Below is a small trained network, with its code and all its weights. Each question gives an input and a class and asks what happens when units are switched off, that is, made to give their printed mean instead of their output.

import numpy as np


def w(rows, s, z=0):
    codes = np.array(rows[::2]) - 128.0
    scale = np.full(codes.shape[1], s)
    scale[-1] = z or s
    return codes * scale


def norm(h):
    return h / np.sqrt((h * h).mean(-1, keepdims=True) + 1e-5)


def f(y):
    return np.maximum(y, 0)


def log_softmax(a):
    a = a - a.max(-1, keepdims=True)
    return a - np.log(np.exp(a).sum(-1, keepdims=True))


def net(x, mask):
    res = np.array(x, float).reshape(1, 4) / 4 @ E
    u = 0
    for l in range(4):
        y = f(norm(res) @ A[l][:, :-1].T + A[l][:, -1])
        res = res + np.where(mask[u : u + 8], y, B[l][:, -1]) @ B[l][:, :-1]
        u += 8
    return log_softmax(norm(res)[-1] @ U[:, :-1].T + U[:, -1])


A, B = {}, {}
E = w([
[125,185,106,143,55,1],'x0',
[105,48,48,42,106,135],'x1',
[129,128,128,128,127,128],'x2',
[64,67,86,245,112,67],'x3',
],0.0041)
A[0] = w([
[88,74,78,99,106,198,108],'0.n1',
[143,82,65,213,109,194,155],'0.n2',
[106,198,98,74,151,115,90],'0.n3',
[159,162,105,90,89,40,144],'0.n4',
[104,147,42,42,92,157,104],'0.n5',
[80,153,75,163,123,65,18],'0.n6',
[77,144,118,104,254,188,165],'0.n7',
[127,96,135,240,166,123,2],'0.n8',
],0.0051,0.0021)
B[0] = w([
[178,129,123,108,228,2,233],'0.n1',
[71,76,159,90,216,103,235],'0.n2',
[80,196,105,157,73,149,164],'0.n3',
[10,214,179,105,46,158,222],'0.n4',
[150,74,186,60,77,211,227],'0.n5',
[244,107,212,115,146,31,199],'0.n6',
[211,168,138,207,53,134,254],'0.n7',
[74,93,246,127,81,110,208],'0.n8',
],0.004,0.0031)
A[1] = w([
[51,77,169,158,83,125,70],'1.n1',
[124,128,163,142,187,97,206],'1.n2',
[212,187,151,123,91,221,3],'1.n3',
[109,107,58,194,83,3,133],'1.n4',
[106,121,24,119,70,109,95],'1.n5',
[85,70,64,145,194,150,37],'1.n6',
[178,124,154,72,91,146,91],'1.n7',
[176,96,167,161,164,180,151],'1.n8',
],0.0059,0.0024)
B[1] = w([
[150,167,206,202,105,211,197],'1.n1',
[119,187,197,27,113,80,217],'1.n2',
[188,127,92,156,189,73,213],'1.n3',
[253,72,151,131,127,221,252],'1.n4',
[31,105,223,62,86,189,162],'1.n5',
[173,180,171,48,240,36,170],'1.n6',
[86,131,162,142,15,181,190],'1.n7',
[92,89,188,182,65,196,220],'1.n8',
],0.0045,0.0041)
A[2] = w([
[145,69,103,82,63,139,97],'2.n1',
[104,140,54,58,152,177,207],'2.n2',
[251,103,106,64,198,119,176],'2.n3',
[194,232,181,148,77,116,168],'2.n4',
[96,97,38,126,253,88,75],'2.n5',
[44,197,116,68,129,119,239],'2.n6',
[156,107,54,118,154,191,62],'2.n7',
[114,109,64,145,229,84,250],'2.n8',
],0.0061,0.0013)
B[2] = w([
[68,58,151,89,106,175,176],'2.n1',
[98,166,221,132,54,34,154],'2.n2',
[72,29,120,228,152,63,196],'2.n3',
[152,95,43,126,178,148,253],'2.n4',
[99,172,194,65,237,2,150],'2.n5',
[115,242,151,19,171,61,154],'2.n6',
[109,88,83,195,82,67,139],'2.n7',
[159,123,225,47,137,12,150],'2.n8',
],0.0056,0.0061)
A[3] = w([
[78,12,173,220,135,145,88],'3.n1',
[184,80,95,210,162,42,112],'3.n2',
[49,26,213,95,99,168,135],'3.n3',
[120,254,4,106,213,63,4],'3.n4',
[108,12,108,96,123,122,3],'3.n5',
[119,20,78,102,54,138,28],'3.n6',
[147,103,84,143,252,234,20],'3.n7',
[37,125,166,103,122,134,127],'3.n8',
],0.006,0.0025)
B[3] = w([
[62,178,72,83,135,131,246],'3.n1',
[228,128,174,53,115,133,196],'3.n2',
[104,151,87,197,120,144,255],'3.n3',
[67,139,2,187,238,120,153],'3.n4',
[96,51,59,135,107,151,173],'3.n5',
[114,92,47,194,183,185,174],'3.n6',
[233,120,178,111,46,35,168],'3.n7',
[207,138,190,96,96,116,171],'3.n8',
],0.0079,0.0062)
U = w([
[249,141,163,146,106,120,250],'0',
[93,62,35,159,87,181,212],'1',
[64,166,182,207,137,167,52],'2',
[118,67,162,94,190,58,31],'3',
[127,192,39,135,190,102,97],'4',
[104,169,139,43,45,137,18],'5',
],0.019,0.002)

Each question gives the input, the list of numbers given to net, and the class t.
The units are the neurons (one row each of A and B). Each row of codes is followed by its name. A weight is (code - 128) times the scale printed after its matrix; where a second scale follows, it is the last column's (A, B and U).
mask holds one flag per neuron, layer by layer. A switched-off neuron (its flag False) gives its mean, the last column of its row in B, instead of its output. The means were averaged over made-up inputs and are rounded, as every weight is.
A unit's drop is (log p(t) with every unit on - log p(t) with that unit switched off) / (log p(t) with every unit on - log p(t) with every unit switched off).
The circuit of an input: a set's keep is (log p(t) with only the set's units on - log p(t) with every unit switched off) / (log p(t) with every unit on - log p(t) with every unit switched off). Starting from the 12 units with the biggest drops (on a tie, the unit counted first), units are removed one at a time, each time the one whose removal leaves the highest keep (on an exact tie, the one counted first), for as long as the keep stays at least 0.8.
circuit, biggest first: the units of the circuit, biggest drop first
unit that matters most: the unit with the biggest drop
k most important neurons: the k neurons with the biggest drops, biggest first
k most important neurons of layer l: the k neurons of layer l with the biggest drops, biggest first
drop when u is switched off: that unit's drop, to one decimal
input [8,0,-7,6], class 0: unit that matters most : 0.n6
input [0,3,-6,5], class 3: circuit, biggest first : [0.n2; 1.n6]
input [-8,-1,4,8], class 2: circuit, biggest first : [1.n1; 2.n4]
input [-8,-1,-2,1], class 2: 2 most important neurons of layer 0 : [0.n2; 0.n7]
input [-3,1,-4,6], class 3: 3 most important neurons : [1.n6; 0.n2; 0.n4]
input [1,7,-4,0], class 5: 2 most important neurons of layer 3 : [3.n8; 3.n4]
input [1,-7,8,-6], class 4: 2 most important neurons : [1.n4; 3.n4]
input [1,-5,-7,7], class 0: 3 most important neurons of layer 1 : [1.n4; 1.n8; 1.n5]
input [-3,1,7,-4], class 1: 2 most important neurons : [1.n1; 1.n7]
input [0,6,-7,-6], class 1: 2 most important neurons : [0.n5; 1.n2]
input [-2,7,5,1], class 3: 4 most important neurons : [0.n1; 1.n6; 1.n4; 2.n5]
input [-8,0,1,2], class 2: 4 most important neurons : [2.n4; 1.n8; 0.n7; 1.n3]
input [1,-3,-4,5], class 0: 2 most important neurons of layer 1 : [1.n8; 1.n4]
input [-6,-5,5,0], class 0: circuit, biggest first : [3.n7]
input [1,-2,4,0], class 4: 3 most important neurons : [1.n4; 0.n7; 3.n4]
input [-8,-1,0,3], class 2: 3 most important neurons : [1.n8; 0.n7; 2.n4]
input [8,-1,8,7], class 0: 2 most important neurons : [0.n6; 1.n4]
input [4,0,-7,-2], class 4: 2 most important neurons : [3.n4; 2.n6]
input [0,2,7,6], class 3: 3 most important neurons of layer 1 : [1.n6; 1.n8; 1.n7]
input [-7,2,-1,-8], class 1: unit that matters most : 2.n3
input [-2,1,-6,-1], class 1: 3 most important neurons : [1.n1; 0.n5; 1.n7]
input [4,-2,-2,0], class 4: 3 most important neurons : [0.n4; 2.n4; 3.n4]
input [0,1,2,3], class 3: 2 most important neurons : [0.n2; 0.n5]
input [-6,5,2,2], class 3: drop when 0.n1 is switched off : 1.1
input [4,-8,2,-4], class 4: drop when 0.n1 is switched off : 0.0
input [-7,2,5,-7], class 1: drop when 2.n3 is switched off : 0.1
